Below are the code and all the weights of a small trained network. Each question names an input and a class and asks about switching units off, where a switched-off unit gives its printed mean instead of its output.

import numpy as np


def w(rows, s, z=0):
    codes = np.array(rows[::2]) - 128.0
    scale = np.full(codes.shape[1], s)
    scale[-1] = z or s
    return codes * scale


def norm(h):
    return h / np.sqrt((h * h).mean(-1, keepdims=True) + 1e-5)


def f(y):
    return np.maximum(y, 0)


def log_softmax(a):
    a = a - a.max(-1, keepdims=True)
    return a - np.log(np.exp(a).sum(-1, keepdims=True))


def net(x, mask):
    res = np.array(x, float).reshape(1, 6) / 4 @ E
    u = 0
    for l in range(4):
        y = f(norm(res) @ A[l][:, :-1].T + A[l][:, -1])
        res = res + np.where(mask[u : u + 9], y, B[l][:, -1]) @ B[l][:, :-1]
        u += 9
    return log_softmax(norm(res)[-1] @ U[:, :-1].T + U[:, -1])


A, B = {}, {}
E = w([
[120,143,90,205,90,150,62],'x0',
[127,128,130,126,130,129,127],'x1',
[132,185,90,36,95,139,60],'x2',
[140,198,254,153,151,150,102],'x3',
[173,83,116,111,171,224,110],'x4',
[176,87,116,128,225,24,43],'x5',
],0.0065)
A[0] = w([
[147,168,62,162,125,118,99,124],'0.n0',
[81,226,148,40,190,162,111,118],'0.n1',
[68,169,132,143,64,7,137,2],'0.n2',
[151,160,108,158,68,35,164,60],'0.n3',
[90,98,148,228,144,130,218,62],'0.n4',
[74,247,33,42,108,122,34,131],'0.n5',
[103,115,107,110,53,180,194,186],'0.n6',
[89,173,52,240,121,153,62,10],'0.n7',
[49,88,141,254,168,127,130,92],'0.n8',
],0.0057,0.007)
B[0] = w([
[109,85,187,130,113,94,123,165],'0.n0',
[164,99,140,171,116,104,177,186],'0.n1',
[122,255,85,205,127,84,167,146],'0.n2',
[125,206,93,190,151,78,151,150],'0.n3',
[148,80,143,188,173,97,180,163],'0.n4',
[210,77,153,164,96,109,186,246],'0.n5',
[94,90,153,135,165,74,69,254],'0.n6',
[116,75,151,211,67,151,54,141],'0.n7',
[198,90,165,140,91,113,147,176],'0.n8',
],0.007,0.0048)
A[1] = w([
[140,108,127,104,179,242,113,19],'1.n0',
[89,171,143,31,147,128,153,45],'1.n1',
[27,207,143,136,62,77,152,73],'1.n2',
[111,192,192,173,104,139,59,32],'1.n3',
[130,121,92,120,199,208,115,2],'1.n4',
[160,135,145,185,120,169,89,129],'1.n5',
[189,177,112,39,33,160,91,103],'1.n6',
[174,237,84,28,46,117,41,124],'1.n7',
[26,193,108,115,6,255,234,63],'1.n8',
],0.0073,0.0035)
B[1] = w([
[147,209,67,158,144,174,124,198],'1.n0',
[129,66,147,116,169,123,152,148],'1.n1',
[150,208,101,173,180,96,144,233],'1.n2',
[133,148,216,93,88,101,105,216],'1.n3',
[169,203,75,118,127,163,116,159],'1.n4',
[155,169,129,68,49,137,129,253],'1.n5',
[182,23,158,184,171,100,161,218],'1.n6',
[202,55,141,203,171,60,192,207],'1.n7',
[86,64,124,156,254,93,19,247],'1.n8',
],0.0079,0.0027)
A[2] = w([
[197,48,113,94,150,110,92,254],'2.n0',
[2,141,156,186,87,207,181,113],'2.n1',
[73,100,47,126,71,126,140,40],'2.n2',
[157,148,98,117,137,207,120,88],'2.n3',
[109,241,229,64,197,98,199,132],'2.n4',
[160,125,108,87,163,76,24,34],'2.n5',
[49,171,16,141,155,128,93,119],'2.n6',
[190,152,148,79,20,65,166,147],'2.n7',
[143,131,181,172,104,163,159,86],'2.n8',
],0.006,0.0041)
B[2] = w([
[2,206,186,227,101,157,177,255],'2.n0',
[169,106,131,162,221,23,43,141],'2.n1',
[117,119,114,102,108,134,105,136],'2.n2',
[110,241,116,137,158,130,138,140],'2.n3',
[143,174,164,57,94,154,98,181],'2.n4',
[71,72,169,179,196,155,60,148],'2.n5',
[119,129,192,132,57,114,140,145],'2.n6',
[16,111,176,189,201,237,127,177],'2.n7',
[158,155,175,133,122,65,68,149],'2.n8',
],0.0054,0.0079)
A[3] = w([
[77,84,6,132,100,106,144,104],'3.n0',
[159,111,106,136,146,190,123,192],'3.n1',
[103,103,111,81,140,121,132,126],'3.n2',
[116,143,137,56,190,136,194,161],'3.n3',
[151,146,100,157,79,154,77,98],'3.n4',
[116,176,171,159,121,133,131,253],'3.n5',
[87,128,132,141,162,75,86,198],'3.n6',
[149,115,122,107,145,90,89,43],'3.n7',
[107,96,131,152,115,136,166,127],'3.n8',
],0.015,0.0035)
B[3] = w([
[209,197,217,42,164,143,77,188],'3.n0',
[82,219,84,133,147,31,216,165],'3.n1',
[122,146,158,124,122,103,75,137],'3.n2',
[97,126,116,229,1,98,51,168],'3.n3',
[22,126,165,149,60,53,147,159],'3.n4',
[168,90,38,39,141,128,134,252],'3.n5',
[62,134,98,129,126,235,155,230],'3.n6',
[119,72,80,225,192,167,153,133],'3.n7',
[185,87,97,77,106,140,119,186],'3.n8',
],0.0094,0.011)
U = w([
[47,92,99,170,218,183,86,111],'0',
[200,52,137,182,137,91,199,107],'1',
[167,183,180,62,123,132,62,142],'2',
[102,237,48,164,129,76,180,76],'3',
[63,100,146,183,1,104,73,65],'4',
[120,128,79,110,87,176,137,254],'5',
],0.015,0.0082)

Each question gives the input, the list of numbers given to net, and the class t.
The units are the neurons (one row each of A and B). Each row of codes is followed by its name. A weight is (code - 128) times the scale printed after its matrix; where a second scale follows, it is the last column's (A, B and U).
mask holds one flag per neuron, layer by layer. A switched-off neuron (its flag False) gives its mean, the last column of its row in B, instead of its output. The means were averaged over made-up inputs and are rounded, as every weight is.
A unit's drop is (log p(t) with every unit on - log p(t) with that unit switched off) / (log p(t) with every unit on - log p(t) with every unit switched off).
The circuit of an input: a set's keep is (log p(t) with only the set's units on - log p(t) with every unit switched off) / (log p(t) with every unit on - log p(t) with every unit switched off). Starting from the 12 units with the biggest drops (on a tie, the unit counted first), units are removed one at a time, each time the one whose removal leaves the highest keep (on an exact tie, the one counted first), for as long as the keep stays at least 0.8.
units of the circuit, in order: the units of the circuit, biggest drop first
unit that matters most: the unit with the biggest drop
k most important neurons: the k neurons with the biggest drops, biggest first
k most important neurons of layer l: the k neurons of layer l with the biggest drops, biggest first
input [-7,2,-5,-3,-6,8], class 0: unit that matters most	3.n6
input [2,1,7,7,-6,-6], class 1: units of the circuit, in order	1.n7, 1.n6
input [5,-4,1,-3,6,-6], class 0: 2 most important neurons	1.n8, 3.n3
input [-3,8,-2,1,-1,0], class 5: 2 most important neurons	3.n5, 3.n4
input [6,0,4,-4,8,7], class 3: units of the circuit, in order	3.n1, 0.n6
input [-7,-5,2,3,5,-6], class 4: 2 most important neurons	3.n3, 0.n6
input [1,-3,-5,1,7,-1], class 3: 2 most important neurons	3.n1, 0.n5
input [8,-5,-6,-8,-4,-5], class 2: units of the circuit, in order	3.n0, 2.n0
input [-4,1,-1,2,-3,4], class 0: 4 most important neurons	3.n6, 0.n5, 2.n5, 3.n8
input [1,3,-7,-5,-5,-7], class 0: 3 most important neurons	0.n5, 3.n6, 2.n1
input [-4,7,-4,5,5,2], class 5: 2 most important neurons	3.n0, 3.n5
input [8,1,7,-4,1,-2], class 4: 2 most important neurons of layer 3	3.n4, 3.n5
input [4,-3,7,-2,3,-6], class 1: units of the circuit, in order	1.n6, 1.n7
input [3,-3,-2,4,-7,-5], class 3: 3 most important neurons	1.n2, 3.n0, 0.n2
input [4,1,6,-6,3,3], class 1: most important neuron of layer 1	1.n7
input [1,4,-7,-8,1,-7], class 2: units of the circuit, in order	3.n0, 0.n5, 2.n0
input [-4,8,8,-8,0,-4], class 1: 2 most important neurons	1.n6, 1.n7
input [3,0,8,-3,2,6], class 1: 2 most important neurons	1.n7, 0.n6
input [0,5,-4,5,4,-4], class 2: 2 most important neurons	0.n5, 3.n6
input [3,2,1,-5,0,-2], class 2: most important neuron of layer 3	3.n0
input [7,-8,-8,8,2,-1], class 1: 2 most important neurons	3.n0, 0.n4
input [-2,6,4,-6,-8,8], class 0: units of the circuit, in order	3.n6, 3.n7
input [6,-6,-3,6,6,-8], class 0: 2 most important neurons of layer 3	3.n0, 3.n3
input [-7,-1,0,1,2,5], class 4: units of the circuit, in order	3.n3, 0.n6
